Here is a tiny trained network, its code and every weight. The questions are about switching its units off for an input and a class, where a switched-off unit gives its printed mean instead of its output.

import numpy as np


def w(rows, s, z=0):
    codes = np.array(rows[::2]) - 128.0
    scale = np.full(codes.shape[1], s)
    scale[-1] = z or s
    return codes * scale


def norm(h):
    return h / np.sqrt((h * h).mean(-1, keepdims=True) + 1e-5)


def f(y):
    return np.maximum(y, 0)


def log_softmax(a):
    a = a - a.max(-1, keepdims=True)
    return a - np.log(np.exp(a).sum(-1, keepdims=True))


def net(x, mask):
    res = np.array(x, float).reshape(1, 8) / 4 @ E
    u = 0
    for l in range(3):
        y = f(norm(res) @ A[l][:, :-1].T + A[l][:, -1])
        res = res + np.where(mask[u : u + 4], y, B[l][:, -1]) @ B[l][:, :-1]
        u += 4
    return log_softmax(norm(res)[-1] @ U[:, :-1].T + U[:, -1])


A, B = {}, {}
E = w([
[113,71,131,116,197,195,187],'x0',
[127,128,126,128,129,128,126],'x1',
[134,128,126,130,131,122,131],'x2',
[179,51,108,171,99,84,121],'x3',
[124,129,128,127,123,135,129],'x4',
[202,141,255,132,128,111,90],'x5',
[117,130,135,135,123,139,124],'x6',
[101,130,138,141,118,156,106],'x7',
],0.0095)
A[0] = w([
[97,162,72,100,54,89,94,136],'0.n1',
[141,174,127,133,90,91,88,124],'0.n2',
[111,125,255,94,122,121,96,123],'0.n3',
[44,211,165,100,104,40,137,1],'0.n4',
],0.0092,0.0022)
B[0] = w([
[153,100,156,232,243,50,173,245],'0.n1',
[128,137,2,112,11,232,188,216],'0.n2',
[208,98,106,73,160,62,124,253],'0.n3',
[142,177,207,50,146,68,112,209],'0.n4',
],0.0085,0.0056)
A[1] = w([
[186,203,132,133,52,126,59,42],'1.n1',
[201,62,188,102,112,58,180,126],'1.n2',
[8,212,113,72,179,70,167,127],'1.n3',
[62,253,112,208,86,5,126,252],'1.n4',
],0.0082,0.0021)
B[1] = w([
[72,207,45,90,58,95,129,179],'1.n1',
[43,119,158,124,100,156,93,255],'1.n2',
[2,136,239,87,48,139,123,221],'1.n3',
[145,40,183,70,210,77,99,248],'1.n4',
],0.01,0.0074)
A[2] = w([
[137,169,102,107,70,92,121,80],'2.n1',
[89,214,139,6,221,132,115,189],'2.n2',
[130,140,63,122,113,122,201,2],'2.n3',
[155,253,164,7,198,168,87,11],'2.n4',
],0.0076,0.00079)
B[2] = w([
[55,194,45,108,59,145,125,172],'2.n1',
[206,229,131,255,103,193,133,255],'2.n2',
[187,176,110,121,108,215,72,144],'2.n3',
[225,86,74,126,205,168,161,221],'2.n4',
],0.0093,0.0066)
U = w([
[101,99,243,117,158,119,101,254],'0',
[58,176,122,157,140,206,185,105],'1',
[114,56,85,151,172,61,131,102],'2',
[101,54,8,133,142,185,152,78],'3',
[191,213,101,96,110,141,120,124],'4',
[217,134,165,182,165,197,131,42],'5',
[116,126,70,107,51,102,90,117],'6',
],0.017,0.0033)

Each question gives the input, the list of numbers given to net, and the class t.
The units are the neurons (one row each of A and B). Each row of codes is followed by its name. A weight is (code - 128) times the scale printed after its matrix; where a second scale follows, it is the last column's (A, B and U).
mask holds one flag per neuron, layer by layer. A switched-off neuron (its flag False) gives its mean, the last column of its row in B, instead of its output. The means were averaged over made-up inputs and are rounded, as every weight is.
A unit's drop is (log p(t) with every unit on - log p(t) with that unit switched off) / (log p(t) with every unit on - log p(t) with every unit switched off).
The circuit of an input: a set's keep is (log p(t) with only the set's units on - log p(t) with every unit switched off) / (log p(t) with every unit on - log p(t) with every unit switched off). Starting from all 12 units, units are removed one at a time, each time the one whose removal leaves the highest keep (on an exact tie, the one counted first), for as long as the keep stays at least 0.8.
circuit, biggest first: the units of the circuit, biggest drop first
k most important neurons: the k neurons with the biggest drops, biggest first
k most important neurons of layer l: the k neurons of layer l with the biggest drops, biggest first
input [0,-8,4,5,-8,6,-6,7], class 6: circuit, biggest first	(0.n1 1.n4 1.n1)
input [-5,5,3,6,-8,-6,5,7], class 2: 2 most important neurons	(0.n1 1.n4)
input [-6,1,-7,4,3,-1,6,7], class 2: circuit, biggest first	(0.n1 1.n4 0.n2)
input [-8,5,0,3,8,-6,-2,5], class 2: circuit, biggest first	(0.n1)
input [5,5,1,-1,-1,8,1,6], class 5: 2 most important neurons of layer 1	(1.n3 1.n4)
input [0,-4,-4,-1,3,-8,0,-8], class 0: circuit, biggest first	(0.n2 1.n3)
input [-8,-6,3,-8,6,-5,-4,7], class 0: 3 most important neurons	(1.n4 0.n1 1.n3)
input [-8,-1,1,0,-4,-4,-1,7], class 0: 2 most important neurons	(0.n1 1.n4)
input [7,1,-2,0,7,-7,-3,-2], class 1: circuit, biggest first	(0.n3 1.n4)
input [-8,-1,0,-3,-2,-8,6,-5], class 0: circuit, biggest first	(1.n4 1.n3)
input [-1,-3,-7,-7,2,-8,5,-5], class 0: circuit, biggest first	(1.n3 0.n2)
input [-4,-7,0,0,-1,4,6,-1], class 4: 2 most important neurons	(0.n4 1.n3)
input [-3,4,-2,3,8,0,6,4], class 2: circuit, biggest first	(2.n2 1.n3)
input [3,5,4,-1,2,1,7,-1], class 5: circuit, biggest first	(1.n3)
input [-4,-3,0,7,-3,-1,-8,4], class 2: 3 most important neurons	(0.n1 1.n3 2.n2)
input [4,2,4,-1,2,8,-6,3], class 5: 2 most important neurons	(1.n3 1.n4)
input [-8,5,-3,3,2,4,-5,-2], class 6: circuit, biggest first	(0.n2 2.n2)
input [-1,-2,6,-5,-1,1,1,-4], class 4: 3 most important neurons	(0.n1 2.n2 2.n4)
input [-7,-3,-7,-2,-6,-2,-4,-7], class 0: 2 most important neurons of layer 0	(0.n1 0.n4)
input [1,-2,0,-6,-2,8,-3,-7], class 5: circuit, biggest first	(2.n4)
input [-1,4,-6,1,3,-5,-3,6], class 2: 3 most important neurons	(0.n4 0.n1 1.n2)
input [-4,-8,-2,2,1,1,1,7], class 6: 2 most important neurons	(0.n2 1.n1)
input [-2,3,5,5,4,1,3,-8], class 6: 2 most important neurons	(0.n1 2.n4)
input [-7,6,1,7,3,-7,-3,6], class 2: 2 most important neurons	(0.n1 1.n4)
input [-5,6,7,-1,2,-5,-4,1], class 0: 2 most important neurons	(0.n4 1.n3)
input [0,0,4,3,0,2,8,-8], class 6: 3 most important neurons	(0.n1 1.n4 1.n3)
input [2,5,-5,-8,0,4,5,-5], class 5: circuit, biggest first	(2.n4)
input [-8,-3,7,-4,8,-2,8,-8], class 0: 2 most important neurons	(0.n1 1.n4)
input [-7,3,-4,-4,4,-5,6,-7], class 0: 2 most important neurons of layer 1	(1.n4 1.n3)
